Below is a small trained network, with its code and all its weights. Each question gives an input and a class and asks what happens when units are switched off, that is, made to give their printed mean instead of their output.

import numpy as np


def w(rows, s, z=0):
    codes = np.array(rows[::2]) - 128.0
    scale = np.full(codes.shape[1], s)
    scale[-1] = z or s
    return codes * scale


def norm(h):
    return h / np.sqrt((h * h).mean(-1, keepdims=True) + 1e-5)


def f(y):
    return np.maximum(y, 0)


def log_softmax(a):
    a = a - a.max(-1, keepdims=True)
    return a - np.log(np.exp(a).sum(-1, keepdims=True))


def net(x, mask):
    res = np.array(x, float).reshape(1, 4) / 4 @ E
    u = 0
    for l in range(3):
        y = f(norm(res) @ A[l][:, :-1].T + A[l][:, -1])
        res = res + np.where(mask[u : u + 6], y, B[l][:, -1]) @ B[l][:, :-1]
        u += 6
    return log_softmax(norm(res)[-1] @ U[:, :-1].T + U[:, -1])


A, B = {}, {}
E = w([
[100,93,128,175,124,89,236,156,39],'x0',
[146,101,208,54,175,177,153,70,65],'x1',
[149,176,1,35,32,173,195,79,107],'x2',
[82,157,168,93,120,38,146,65,167],'x3',
],0.0055)
A[0] = w([
[113,185,126,99,189,240,15,49,252,34],'L0N1',
[130,75,115,170,61,39,213,130,42,32],'L0N2',
[127,152,8,71,86,206,144,60,85,129],'L0N3',
[76,128,9,226,17,40,57,205,183,3],'L0N4',
[139,107,178,150,81,91,156,171,18,199],'L0N5',
[57,192,210,101,61,11,162,9,242,44],'L0N6',
],0.0035,0.0062)
B[0] = w([
[225,52,63,64,179,27,117,205,92,166],'L0N1',
[161,115,81,90,187,53,83,135,87,156],'L0N2',
[158,170,229,196,75,71,104,122,128,252],'L0N3',
[158,213,133,145,219,167,214,156,253,163],'L0N4',
[132,156,91,97,190,96,82,136,184,250],'L0N5',
[46,142,74,140,190,104,105,45,113,187],'L0N6',
],0.0065,0.0044)
A[1] = w([
[179,104,98,183,118,254,110,187,86,30],'L1N1',
[130,81,182,56,145,181,148,78,76,25],'L1N2',
[146,148,75,103,50,141,183,77,126,4],'L1N3',
[80,106,101,163,146,93,251,153,49,57],'L1N4',
[148,131,113,93,100,158,63,87,187,43],'L1N5',
[137,151,131,143,196,116,107,135,139,220],'L1N6',
],0.0089,0.0035)
B[1] = w([
[20,167,113,102,175,42,128,9,122,197],'L1N1',
[148,238,110,192,181,153,191,176,227,203],'L1N2',
[63,183,197,152,64,167,102,197,29,208],'L1N3',
[181,114,87,15,188,115,1,152,174,213],'L1N4',
[155,111,90,84,219,92,87,182,61,186],'L1N5',
[178,139,136,124,42,112,151,117,82,254],'L1N6',
],0.0075,0.0061)
A[2] = w([
[156,117,174,123,181,179,186,88,110,80],'L2N1',
[90,138,61,185,114,117,92,174,171,74],'L2N2',
[151,139,125,129,98,83,114,96,87,213],'L2N3',
[119,73,220,209,156,107,86,141,142,14],'L2N4',
[2,123,95,124,185,109,135,58,119,57],'L2N5',
[184,201,132,148,126,132,182,116,132,251],'L2N6',
],0.0093,0.0023)
B[2] = w([
[99,221,61,112,122,101,161,120,195,160],'L2N1',
[134,155,194,87,211,150,198,79,141,191],'L2N2',
[139,41,134,141,94,186,164,120,90,245],'L2N3',
[80,219,68,83,42,205,153,169,33,195],'L2N4',
[107,77,133,160,132,193,112,3,131,204],'L2N5',
[100,48,121,197,104,110,154,160,176,255],'L2N6',
],0.0075,0.0063)
U = w([
[100,178,156,128,48,151,137,180,48,162],'0',
[204,108,100,66,194,66,70,164,105,161],'1',
[120,191,127,173,167,122,190,143,232,156],'2',
[75,112,128,131,143,127,117,26,107,178],'3',
[164,4,139,174,82,152,147,131,143,167],'4',
[130,87,172,154,132,163,81,150,161,1],'5',
[123,83,164,162,135,152,78,154,153,14],'6',
[130,106,176,151,128,147,86,141,159,37],'7',
],0.018,0.0076)

Each question gives the input, the list of numbers given to net, and the class t.
The units are the neurons (one row each of A and B). Each row of codes is followed by its name. A weight is (code - 128) times the scale printed after its matrix; where a second scale follows, it is the last column's (A, B and U).
mask holds one flag per neuron, layer by layer. A switched-off neuron (its flag False) gives its mean, the last column of its row in B, instead of its output. The means were averaged over made-up inputs and are rounded, as every weight is.
A unit's drop is (log p(t) with every unit on - log p(t) with that unit switched off) / (log p(t) with every unit on - log p(t) with every unit switched off).
The circuit of an input: a set's keep is (log p(t) with only the set's units on - log p(t) with every unit switched off) / (log p(t) with every unit on - log p(t) with every unit switched off). Starting from the 12 units with the biggest drops (on a tie, the unit counted first), units are removed one at a time, each time the one whose removal leaves the highest keep (on an exact tie, the one counted first), for as long as the keep stays at least 0.8.
circuit, biggest first: the units of the circuit, biggest drop first
k most important neurons: the k neurons with the biggest drops, biggest first
top k neurons in layer l: the k neurons of layer l with the biggest drops, biggest first
input [-1,-7,-6,-5], class 2: circuit, biggest first -> (L2N2)
input [1,-3,6,-7], class 3: 3 most important neurons -> (L1N1 L1N6 L2N5)
input [-4,-6,6,5], class 0: 3 most important neurons -> (L1N3 L1N2 L1N1)
input [3,3,3,-3], class 4: 2 most important neurons -> (L0N3 L0N5)
input [-5,-4,-5,5], class 0: circuit, biggest first -> (L1N4 L2N4)
input [-7,-1,1,6], class 1: top 2 neurons in layer 1 -> (L1N5 L1N1)
input [-5,-7,7,5], class 0: 3 most important neurons -> (L1N3 L1N2 L0N5)
input [4,-7,4,8], class 3: circuit, biggest first -> (L0N6 L2N5)
input [-7,-4,0,-8], class 3: 3 most important neurons -> (L1N1 L0N5 L1N4)
input [8,-3,2,-8], class 1: top 2 neurons in layer 0 -> (L0N2 L0N5)
input [3,2,-8,7], class 0: 3 most important neurons -> (L2N4 L1N1 L1N6)
input [-1,2,3,-4], class 3: 2 most important neurons -> (L1N1 L1N6)
input [-3,8,-2,7], class 2: 2 most important neurons -> (L1N2 L1N1)
input [-6,6,7,2], class 0: top 2 neurons in layer 1 -> (L1N3 L1N4)
input [-2,-8,5,-8], class 2: 2 most important neurons -> (L0N4 L0N3)
input [-7,-4,4,-2], class 1: circuit, biggest first -> (L1N5)
input [-2,2,-5,5], class 0: top 3 neurons in layer 1 -> (L1N1 L1N6 L1N4)
input [4,-2,2,-5], class 3: top 2 neurons in layer 0 -> (L0N1 L0N6)
input [4,-5,-7,7], class 0: 3 most important neurons -> (L2N4 L1N1 L1N6)
input [-2,-4,0,6], class 3: circuit, biggest first -> (L0N6)
input [-4,-3,-2,-4], class 1: 3 most important neurons -> (L0N1 L0N3 L1N6)
input [3,1,-4,0], class 0: 2 most important neurons -> (L2N4 L1N2)
input [-8,-8,-3,0], class 1: top 2 neurons in layer 0 -> (L0N1 L0N3)
input [-6,-2,-4,5], class 1: 2 most important neurons -> (L0N1 L1N1)
input [-1,-7,6,-4], class 2: 4 most important neurons -> (L0N4 L1N6 L2N2 L2N4)
input [-3,-1,6,5], class 0: top 2 neurons in layer 1 -> (L1N3 L1N1)
input [5,-3,-4,0], class 1: top 2 neurons in layer 1 -> (L1N4 L1N3)
